Here is a tiny trained network, its code and every weight. The questions are about switching its units off for an input and a class, where a switched-off unit gives its printed mean instead of its output.

import numpy as np


def w(rows, s, z=0):
    codes = np.array(rows[::2]) - 128.0
    scale = np.full(codes.shape[1], s)
    scale[-1] = z or s
    return codes * scale


def f(y):
    return np.maximum(y, 0)


def log_softmax(a):
    a = a - a.max(-1, keepdims=True)
    return a - np.log(np.exp(a).sum(-1, keepdims=True))


def net(x, mask):
    res = np.array(x, float).reshape(1, 8) / 4 @ E
    y = f(res @ A[0][:, :-1].T + A[0][:, -1])
    res = res + np.where(mask, y, B[0][:, -1]) @ B[0][:, :-1]
    return log_softmax(res[-1] @ U[:, :-1].T + U[:, -1])


A, B = {}, {}
E = w([
[31,221,119,132,225,165],'x0',
[182,152,123,122,77,166],'x1',
[61,84,100,77,139,167],'x2',
[179,70,168,151,83,124],'x3',
[2,56,19,216,60,99],'x4',
[172,79,64,66,123,240],'x5',
[155,181,110,186,54,224],'x6',
[202,130,103,115,85,144],'x7',
],0.0082)
A[0] = w([
[149,101,95,68,113,174,165],'neuron 0',
[107,149,131,53,185,124,157],'neuron 1',
[166,178,152,170,98,143,177],'neuron 2',
[183,216,187,137,117,162,163],'neuron 3',
[169,70,154,142,134,67,151],'neuron 4',
[224,157,158,152,99,80,138],'neuron 5',
[159,100,84,90,102,189,184],'neuron 6',
[76,79,124,160,60,98,254],'neuron 7',
[192,190,138,145,124,183,151],'neuron 8',
[100,171,210,66,193,126,174],'neuron 9',
[141,44,156,122,114,7,191],'neuron 10',
[196,159,125,131,89,174,185],'neuron 11',
[75,170,181,104,206,92,204],'neuron 12',
],0.011,0.0034)
B[0] = w([
[154,65,46,26,177,174,202],'neuron 0',
[140,147,114,101,191,173,207],'neuron 1',
[101,177,70,124,66,23,197],'neuron 2',
[138,255,186,85,40,103,240],'neuron 3',
[182,71,215,122,105,105,200],'neuron 4',
[128,152,185,124,76,120,226],'neuron 5',
[92,49,103,13,122,179,217],'neuron 6',
[79,83,112,208,100,124,233],'neuron 7',
[82,192,119,51,106,83,221],'neuron 8',
[243,180,204,120,228,183,246],'neuron 9',
[176,62,176,183,105,89,240],'neuron 10',
[92,150,153,14,42,132,224],'neuron 11',
[177,197,145,218,210,182,251],'neuron 12',
],0.0074,0.011)
U = w([
[220,207,172,152,254,137,129],'0',
[196,19,181,201,103,56,149],'1',
[6,140,31,252,134,131,253],'2',
[136,221,145,68,68,91,19],'3',
[125,21,59,33,143,181,108],'4',
],0.0091,0.0019)

Each question gives the input, the list of numbers given to net, and the class t.
The units are the neurons (one row each of A and B). Each row of codes is followed by its name. A weight is (code - 128) times the scale printed after its matrix; where a second scale follows, it is the last column's (A, B and U).
mask holds one flag per neuron, in row order. A switched-off neuron (its flag False) gives its mean, the last column of its row in B, instead of its output. The means were averaged over made-up inputs and are rounded, as every weight is.
A unit's drop is (log p(t) with every unit on - log p(t) with that unit switched off) / (log p(t) with every unit on - log p(t) with every unit switched off).
The circuit of an input: a set's keep is (log p(t) with only the set's units on - log p(t) with every unit switched off) / (log p(t) with every unit on - log p(t) with every unit switched off). Starting from the 12 units with the biggest drops (on a tie, the unit counted first), units are removed one at a time, each time the one whose removal leaves the highest keep (on an exact tie, the one counted first), for as long as the keep stays at least 0.8.
units of the circuit, in order: the units of the circuit, biggest drop first
k most important neurons: the k neurons with the biggest drops, biggest first
drop of u: that unit's drop, to one decimal
input [-8,-4,3,0,-6,7,7,5], class 4: units of the circuit, in order -> [neuron 6]
input [3,-5,-2,3,-2,2,-1,7], class 3: 2 most important neurons -> [neuron 12; neuron 9]
input [-5,0,-1,8,-2,5,4,-3], class 4: 3 most important neurons -> [neuron 6; neuron 0; neuron 12]
input [6,-6,-6,8,-8,0,3,2], class 3: 2 most important neurons -> [neuron 3; neuron 8]
input [-4,6,-6,0,-8,6,-6,-7], class 3: 2 most important neurons -> [neuron 3; neuron 11]
input [0,-8,0,6,-2,-1,0,-2], class 1: 2 most important neurons -> [neuron 10; neuron 3]
input [6,7,3,5,4,-4,-6,5], class 2: 2 most important neurons -> [neuron 9; neuron 4]
input [-6,-2,1,-2,-4,4,-4,3], class 4: drop of neuron 10 -> 0.0
input [5,1,-4,-8,7,2,2,6], class 2: drop of neuron 8 -> 0.0
input [-7,-3,-2,3,-7,6,3,-1], class 3: drop of neuron 3 -> 0.1
input [-8,-7,3,0,8,6,-5,-6], class 1: drop of neuron 10 -> 0.2
